Each row is shifted at random along 5 fixed directions that mean nothing.
Known rows, with every way that one mark hangs from another:
[K_862 [K_218 K_58] [K_703 [K_38 K_406] K_817]]: [-239  -47  -30 -345  105  -29   12   45    8 -158 -188 -183   13 -298
  113  105 -156   11   84 -321 -269   54   94 -145  119  -71  122  199
  450   66  -33  -99  -40  118 -127 -110  178 -211  168   34 -241  -78
 -238 -110 -124  -80  -44 -204]
[K_58 [K_38 [K_218 [K_221 [K_941 [K_817 K_703] K_862]]] K_406]]: [-250 -173 -108   -2 -214   63  -90 -293  138  -96  106 -307 -154 -274
  115 -160  156 -187 -150    3 -223  -63  164  -59 -189  -18 -101   41
  -50 -133  117  345  212 -208 -212 -326  137 -204  123  230   75 -196
  -90  -73  314  -47  123   13]
[K_58 [K_38 [K_218 K_221] [K_406 K_862]]]: [-520  -31  -94 -175   30  375 -420 -280 -554  -41   -2  136 -105  269
  160  -71 -119 -217  -59  -81   72 -326 -203  -47 -122  425  -24 -499
 -485 -196 -203 -108 -111  101   95 -287 -188  309  160 -107  -24 -210
 -157 -216 -219   88  -67  -63]
[K_862 [K_58 K_38] K_703 [K_817 [K_941 [K_218 K_221]]]]: [-155 -149 -179 -223   31  182  -86  195  132 -136  -50 -318   91 -105
   68   87  -53   22  -96 -283  -17 -176   85   56 -283    8  -80  -67
  213  154   -4    6  270 -153    6  -49  119  -83  221   72  145 -161
 -390  -80   -7  -15  309  -90]
[K_817 [K_862 K_58] [K_941 K_218]]: [  14 -133 -171  -98 -137   42  122  167   86  -13 -166 -501 -117   25
   -1  135   35 -157 -302  -90   -6  129   14   39  119   73 -149   37
  -60   82   35   42  342  -27 -113  -27   46 -117   56   20  105  164
  -75 -286   61  -82  339 -125]
[K_703 [K_38 K_218 K_406] [K_394 [K_817 K_58] K_862 K_941]]: [-147  143 -107   59  -52 -173   20  175  -74  -18 -275 -467 -331 -144
   61  337 -296 -317 -208  -58 -368  341  -16 -280  649  -23   37  318
  206   78    6   31  365  203 -156   31  -83 -132 -402  -86 -136  257
    2 -439  -23 -492  270 -213]
[K_218 [K_38 K_58 [K_406 [K_862 K_817]]] [K_221 K_941]]: [-531 -229   62 -142  -77   91 -149 -267 -242  -20  325   45 -118   84
   56  -49  -71 -356 -141  104  -45 -337  -73  -93   53  259  -96 -193
 -287 -503  -93  -75 -113  -19   72 -162 -160  185  115  -84  167 -188
  169 -227  -54  -81  238  114]
[K_941 K_218 [K_862 K_58]]: [ 270  155  266 -244  446  188  -52  -32  -43   -4 -100 -675 -112  234
 -411  310  260  -79  -56 -408   88  -77  146 -126  -74 -288   93  874
  351  104   -4  321  114  348 -193   72  119 -537  292  -81  -12 -223
   -3 -177   94 -305  266 -265]
[K_218 K_58 [K_221 K_941]]: [ -83 -143  139 -112 -105   36    5 -299    1  -70  356   87  -15 -123
   15  -49 -133 -236  -25   97 -127 -240    4  -67 -103   80    4  -65
 -170 -313    8  -83   -9  -83    2 -349  146  104   23   12  301 -110
  148   49  141   93  210   86]
[K_394 K_817 [K_941 K_862]]: [ 131 -243 -267   87 -119   21   -3  126  203 -225 -172 -252   89 -135
  284   85  -95   71 -116   -1 -172    4  148  132 -152   75  -88 -242
   49   67  -18   58  314 -193 -107  155   98   -6  120  189  318  -48
 -236  162   11  253  259  -45]
[K_58 [K_38 [K_406 [K_218 [K_221 [K_941 K_817]]]]]]: [-279 -166 -360   78 -147  235   73 -288  -99  -33    2 -185  -30   67
  349 -282  -69 -185 -224  -38  101 -256   16  155    6  241 -123 -605
 -239 -140   99   71  -52  143 -130 -148 -238  175  313   47  137 -273
    8 -111   98  179  -41  246]
[K_703 [K_38 K_218] [K_394 [K_862 K_58] K_941] K_817]: [  -3  158 -167   14  162 -121  288  365   42  -49 -433 -473  -94 -124
  211  196 -352  -80   23 -258 -292  172   82 -156  266 -118  205  341
  528  260   94  -55  127  415 -171  118  -53 -312  156  -30 -148  -47
  -73 -243 -229 -440   92 -184]
[K_394 [K_817 K_58 K_941] K_862]: [  56  300 -247   61  128   92  -99  268  117 -136 -322 -383   -9   59
  155  133 -110   19  -78 -251  -52   51  191   44  -46  -85   90    6
  127  248  -10   36  158   45  -63  123   -9 -206   24  -14  -24 -182
 -350   86  -67  -87   14 -131]
[K_817 K_58 [K_862 [K_218 K_38]] [K_941 K_394]]: [-199  150 -372   17 -180  -81  186   19  111   83 -198 -384 -103 -135
  196   61   -9 -249 -275  -69  -87  223   86  -95  351   36  -14   93
  120    3   83  -89  -15  142 -215 -202   12 -170  -65 -102  -98    9
  -44 -308   -9 -241  113   27]
[K_218 [K_38 [K_406 K_862]] K_58 K_221]: [-398   14  -10 -270  176  279 -198 -227 -452  -31   58  -35 -129  259
   41 -163  -66 -138 -140 -124  230 -327   18    9 -151  222   41 -301
 -107 -326  -57  -85 -350  134  -80  -13 -160   20  380  -56   -5 -355
   24  -78  -15  144 -209   89]
[K_394 [K_862 [K_218 K_58]] K_941]: [  90 -216 -159   26 -151    8   82   65   25 -117 -109 -243   10 -138
  201   53 -291  -84 -146  -83 -183   37   -2    3  -34  156  -37 -169
  234  -45   76 -123   60   52 -148  -43   44  -38  140   72  166  106
  -83  -98   35  121  224   91]
[K_394 K_218 [K_862 [K_817 K_58 K_941]]]: [  79  401 -213   27  243  134 -158  300  118 -123 -401 -504   63   49
   93  176 -130   60 -127 -430 -103   60  161  -18 -214 -131  169  208
  446  283    4   28  -17  207 -123   63   30 -279  175  -29  -65 -258
 -349    2 -126 -155  -10 -153]
[K_703 K_394 [K_817 [K_58 K_38] K_862]]: [-259  293 -208 -293  109   62 -267   59 -118  -88 -340 -166 -114  137
   91  245 -151  -48 -227 -139  163  -33  118 -101  232  -34   -5   51
 -152  271 -225   25  381  -91   38  -29 -116  -92 -343 -187 -198   70
 -615 -138 -151 -221   64 -535]
[K_703 [K_38 [K_218 K_58 K_221]] K_394]: [-311  -20  -92 -130 -215  -81  239 -135  -75   12  123   88 -162 -304
  200  -22 -364 -315  -11   84 -249  -39  -21 -194  232  118   88  -55
   96 -216   81 -284  -60   76 -145 -450  170   21   15    3  -28  119
  190 -257   82 -136  -76   74]
[K_38 [K_218 K_58 K_221]]: [-185  227  178 -186  177  197 -228 -266 -442   39  197   12 -168  261
 -146  118 -170 -323  -47  -74   76 -394  -62 -178   83  172   52   68
 -273 -239 -171  -92  -64  215   53 -358  -40  111  -21 -241   10 -138
   70 -163  -29 -147  170 -103]
[K_406 [K_862 K_218 [K_703 K_38]]]: [-234 -432 -328   91 -300 -250  354  -12 -116  103  -67  -77  -54 -127
  305  189 -291 -330 -205  168 -253  124 -276  -82  522  418 -141 -192
 -110 -219  -50 -357  127  270  -40 -193 -203  338  -82 -249  -31  200
  154 -526 -247 -184  400   48]
[K_221 [K_941 [K_218 K_58] K_817 K_862]]: [ 131 -137 -110   79 -168 -185  265 -405  173   23  117  -81   33 -237
  168   53  -91 -203 -180  139 -146 -167  126  -59   97 -101  -43  234
  -62 -329   53  -59   28  119 -259 -323  220  -73 -141  -90  325  -52
  -19  -89  386 -102  485   82]
[K_817 [K_703 K_38 K_394] [K_862 K_58]]: [ -97  140  -74 -232   57 -185  214  256  212  -58 -270 -413 -120 -208
   30  269 -109  -74  -98 -163 -201  257  114 -170  232 -198  117  527
  324  209   53   32  337   70 -161   84  123 -447  -21   -6 -229   72
 -145 -246  -97 -354  -16 -327]
[K_817 K_58 [K_703 K_394] K_941]: [ -55  251   11 -228  125   84 -141  221  308 -200 -244 -347  -29 -260
  -50  151   48   45  -20 -216 -285  245  297 -108 -106 -256   94  344
  182  309  -42  172  364 -383  -32   96  318 -357   98  199 -251  -58
 -292  147 -151 -165  -54 -378]
[K_58 [K_38 K_218 [K_406 K_862]]]: [-551  -93  -89  -96 -120  241 -144 -276 -250  -37  -73  126 -100  -38
  244 -114  -74 -259   85 -104 -202  -47 -109 -137  -78  227   93 -217
 -174 -179    4  -88 -204  227  -57 -238    1   67  183   26 -148 -147
   -1 -326 -200  -31 -259   17]
[K_406 [K_218 K_58 [K_221 K_941]] K_862]: [-236 -144  347 -113   70   32  100 -237  -15   43  403 -149  -57 -180
 -177 -112  -50 -282  -92   -2 -261 -121   93 -209 -106  -17  150  293
  -38 -410  125    6 -270 -100  -24 -165  130 -171  347   91  157 -208
  441  -55  -27  -36   75  270]
[K_941 K_218 [K_394 [K_817 K_58] K_862]]: [  70  -30 -510  262 -359 -260  432   15  319   29 -211 -297  -50 -243
  407   99 -292 -192 -397   53 -183  149  171   27  283  -11  -12  -71
  143   35  204 -151  156  127 -302  -81   59 -153 -129  -41  221  221
  -39 -345  241 -127  116  195]
[K_38 K_58 K_218 [K_406 [K_862 K_703]]]: [-409 -160    6 -133   73  290  -55  -17 -166  -66 -189 -418 -165   44
   -5 -147   90 -211  115 -298 -233  -85  128  -50 -153  129   47   45
  125  -98   79  286 -186  160  -75  247  -81 -246  543  163 -242 -287
  182 -308 -302 -206 -170   -2]
[K_406 [K_862 K_58 K_218 [K_703 K_394] K_817]]: [-229 -258 -241  -97    2 -140  171  329  302  -96 -263 -137  341 -373
  440   32 -283   99  199 -231 -523  -80   34  -42 -243   97  149    1
  469  159    5 -263  -79    3   -8  117   81  -56  453   52    3 -194
 -286  -82 -453 -106   90   73]
[K_394 [K_218 K_58 K_221] [K_817 K_703] K_862]: [ 202  531 -251  261  249 -146  173  132 -336  211 -192 -690 -282  452
  -72  236 -350 -320 -626 -180  187 -122    2  -39  396   42   24  216
  136   29   78   69   72  566 -207  123 -534 -216  -53 -416 -192 -238
  130 -449  229 -454  270 -114]
[K_394 K_218 [K_817 [K_862 [K_58 K_38] K_703]] K_941]: [ -29   70 -315   90    9  -93  139  291  170 -102 -313 -507   29 -166
  165  218 -278  -35 -200 -338 -225   72   80  -61   61  -81  112  198
  495  247  153   -3  195  271 -170  200  -13 -312  -73    0   11 -163
 -296 -281  -76 -171  249 -128]
[K_817 [K_703 K_38] [K_941 [K_218 K_58] K_394]]: [ -60 -309 -257 -167 -347 -110  325   25  320 -158 -117 -319 -150 -472
  152   36  -47  -43 -432   75 -134  324  228   43  175  -97 -187  -28
   82  -79  171    3  377 -498 -285  -62  379 -247   42  287   32  329
  -38 -115  310  110  135  -55]
[K_406 [K_862 K_58 [K_218 K_38 [K_221 K_941]] [K_817 K_703]]]: [-267   59 -158  -44  185  -25  117   54  124  -23   50 -153  244 -132
  243  -91 -197   13   64 -299 -258 -328  112  -55 -358  -11  260   97
  363  -53   60 -268 -372  226  -38 -213   29 -244  638  -36   23 -548
  -98   30 -180  -75  -39  237]
[K_817 [K_58 [K_38 [K_406 K_218]]] [K_941 K_394 [K_862 K_703]]]: [-432 -193 -343 -183 -315   40  -69  -81  286 -196 -177  -20  136 -591
  444 -122    6   25  -34  -68 -312  167  184  -36  -96  -36    4 -207
  160    3   87  -83  113 -339 -171 -160  374  -20   38  237   63  -45
 -372  -81 -159  141   -7   85]
[K_703 [K_38 K_406] [K_394 K_941] [K_862 K_58 K_218 K_817]]: [ -29  -51 -202 -224  177    3   65  437  233 -187 -503 -540  153 -329
  303  106 -185  148  155 -438 -419  274   49  -55  -36 -114  206  232
  774  357   77   22    0  221 -172  268   77 -341  465  178  -88 -105
 -309  -58 -302 -188  -70 -155]
[K_817 [K_703 [K_862 K_218]]]: [  59  328 -525  134  102   22  197  103   22   31 -512 -200  246   62
  496  -37 -283   19   37 -317 -169  -22   44   99 -129   97  234 -188
  252  290    1 -195 -268  607 -131   -5 -139 -136  492 -157 -192 -357
 -248  -89 -334 -130 -288  -69]
[K_394 [K_817 [K_941 K_218 K_862]]]: [ 300  311 -296  183  275  153  242  193  222   28 -446 -799   38   72
   73   -9  161   18  -45 -429 -117  152  306  109 -221 -279  142  349
  463  291  193  341 -125  390 -326  281   13 -584  557  100  -85 -520
   -7    8  129 -227  -55  -63]
[K_221 [K_941 [K_862 K_58 K_218 K_817]]]: [ 129  124 -360  122  203   -5  176   -7  -25   88 -252 -351  239  203
  358   36 -133  -79  142 -285  -74 -324  -77   62  -16   42  125   99
  240   71    2 -113 -215  764 -105 -159 -301   17  361 -339   67 -525
 -108 -164 -153 -287  338   76]
[K_406 [K_862 K_58 [K_817 [K_703 K_38]]]]: [-252  -31 -211 -153   92 -114  167  188   57  -70 -174 -128   15  -86
  245  196 -228  -33  -63 -114  -98  -37   33  -66  114    5  128  155
   70  -16  -20 -224  117  174  -29   24  -44 -100  175 -137 -150 -102
 -170 -206 -249 -202   31  -85]
[K_221 [K_941 [K_218 K_38] K_394 K_817 K_862]]: [  65 -181 -219   33  -75  -70   42 -408  152 -119  -38    6  192 -115
  297   98   11   43 -245   96    9 -308  170   66  -81  -26 -142  -28
  -86 -245 -147  -94   51  -88 -224 -185  273   -6  -70  -35  525 -149
 -348  165  215  182  447    6]
[K_406 [K_218 K_38 K_58 K_221] K_862]: [-363 -138  142 -259  160  262   53  -82 -164  -33  192 -341 -170   56
 -174 -229   32 -108 -246 -203  155 -210  268  -33 -247   37   76   -2
  239 -290  166   52 -359 -133 -165   83   33 -365  708  217    6 -233
  277  -32   39  220 -341  309]

Rows:
[ 119   -1 -176   78   84   55  -90  180  -30 -103 -246 -380   35  185
  136  204 -155   -2 -163 -237  -61  -91   -4   56  -22  149  -55  -99
  157  186  -94  -11  151  109  -60   69 -129  -96  146  -59   74  -38
 -276  -35  -51   66  151  -95] => [K_394 K_817 [K_862 K_218]]
[ 183 -301 -248  123  -83  -65  227   17  274 -139 -181 -431   39  -31
  316  -15   -8   10 -193    5   18 -146  132  182  -36   19 -146  -80
   29  -21  124  185  235  -20 -193  200  -89  -84  117   55  384 -128
 -159   51  106   31  346  114] => [K_221 [K_941 [K_394 [K_862 K_58]] K_817]]
[-337   40   20  -26 -109  -73  -52 -380   60   47  188  -67  -19 -240
  137   51  -11 -316 -251  104 -208  -38  -10 -225  205    9   -4  175
 -313 -275  -12   95   45  -41  -90 -252   74  -24 -275  -75  226 -135
  -38 -186   47 -177  268   42] => [K_58 [K_38 [K_406 [K_218 [K_221 [K_941 K_394 [K_817 K_862]]]]]]]
[-380 -104    4 -138 -168  195 -196 -375   89 -173   79 -129 -201 -238
   41  -64  108 -226   13 -112 -176  -74  154 -155   40  -75   -9  106
  -85 -114   64  203  140  -83 -128 -379  218 -132 -121  160  -26  -18
 -160 -116  180  -64   -2  -32] => [K_221 [K_941 [K_817 [K_58 [K_38 K_218 K_406]]]]]
[ -30 -181 -137 -122  -95  278  -41  -68  -70 -126  -81 -471 -185  -67
   20 -130 -102  -94 -309 -230   51   58  119   63 -277   21  -64 -198
  293  -34  234  218   38  -14 -287   56   47 -305  307  270  175  -26
  -60 -184  380  154  -40   86] => [K_394 K_862 [K_941 [K_218 [K_58 [K_38 K_406]] K_221]]]
[ 154   -7   49   -3  161   35  -94  158  186 -171 -209 -480  -32   45
   -7  218   66   42 -181 -178  -77   45  197   13 -128 -112  -32  260
  193  140  -10  317  252 -168 -122  383   45 -354   68  115  191  -96
 -193  107    9    2   94 -166] => [K_941 [K_394 K_817 K_862]]
[-346 -115  229 -200   87   62  -91 -402 -185   -6  274  -37  -96  -56
  -36 -129   51 -237 -132   42  -77 -185   32 -144  -64   35   47  113
 -113 -503   21   50 -319  -55  -99  -67   31  -66  152    8  205 -355
  240  -36   69  -19   84  139] => [K_218 [K_38 [K_406 K_862]] K_58 [K_221 [K_941 K_394]]]
[  -4 -190  -84 -186 -119  -48   70  -88   49  -44  -62 -542 -254  -70
 -136  108  203 -101 -619   60  163  112  263   16  160 -118 -313  223
   60 -178   41  227  393 -442 -306   76  165 -317  -11  109   80  150
  -61 -161  403  -13  438 -164] => [K_817 K_703 [K_941 [K_218 K_38 K_58] K_394 K_862]]
[ 142 -205 -138  -84   93   36  -26  218  104 -113 -153 -500   95  -31
  105  215  -46   10  -45 -217 -134  -77   16    2  -43   44  -43  189
  306  111  -26   43  243  115  -83   24  -25  -75  268  -15  149  -80
 -213  -90  -96  -67  506  -50] => [K_394 [K_941 [K_862 K_58 K_218 K_817]]]
[-570 -101 -103  -98  -31  -31   57  -76 -117   32 -119   18    5 -158
  255    5 -180 -216  -93  -88 -269   44  -20 -181  186  124   98  -51
  -25  -93  -22 -147  -72  182   -3   21 -109   57  117  -89 -208 -142
  -40 -398 -406 -187  -46  -39] => [K_58 [K_38 [K_406 K_218 [K_862 [K_703 K_817]]]]]
[ -51  239 -139 -100  144   75 -112 -179  -13 -115   31 -243  -78    4
  -12  180  -75  -50 -417 -133  193 -269  225  -63   83  -30   11  139
  109  -88  -68  -52   20  -67 -198 -209  162 -155  -32  -66  133 -127
 -249   35  174   55  105  -25] => [K_941 [K_394 [K_218 K_38 K_221]] [K_817 K_58]]
[-294  -85  194 -154  126  183  -96 -263 -169  -45  336  -64   -9   14
 -136  -17  -36 -233   19 -146 -126 -344   17 -156 -146  112   82  148
   28 -352  -47 -115 -326   26   33 -321   99 -159  397    2   63 -300
  156  -35  -85  -20  126  122] => [K_406 [K_862 [K_218 [K_38 K_58] [K_221 K_941]]]]
[-173 -144 -188 -163 -159  295  -53   29   68 -137 -105 -458 -301    9
  -52  -25  183 -172 -228 -121  171  187  146   59   90    3 -178 -108
  -37  101  136  277  382 -211 -108  -33  -18 -135   51  174 -157   96
  -88 -168  138    7   -6 -137] => [K_817 [K_58 K_38] K_941]
[  72  124 -385  -48   51 -130  278   44  192  -75 -367  -92  235 -368
  456  119 -417   87   43 -158 -292   28  171  -50  -61 -195  215  143
  507   32   38 -272 -136  297 -284  -13  254 -221  140  -18  127 -168
 -295  -15   30 -141  102  -50] => [K_703 K_38 [K_394 [K_941 [K_218 K_58] [K_862 K_817]]]]
[ -91  295 -225 -163  269   55  -28  128 -156   71 -412 -629 -152  169
   36  223  -38 -183  -88 -397    0  183  -16 -126  412  -47  143  399
  364  196  -25  112  -69  652 -154   20 -294 -241  120 -272 -340 -104
 -123 -407 -167 -510  -54 -230] => [K_703 [K_38 K_406] [K_862 K_218 [K_817 K_58]]]
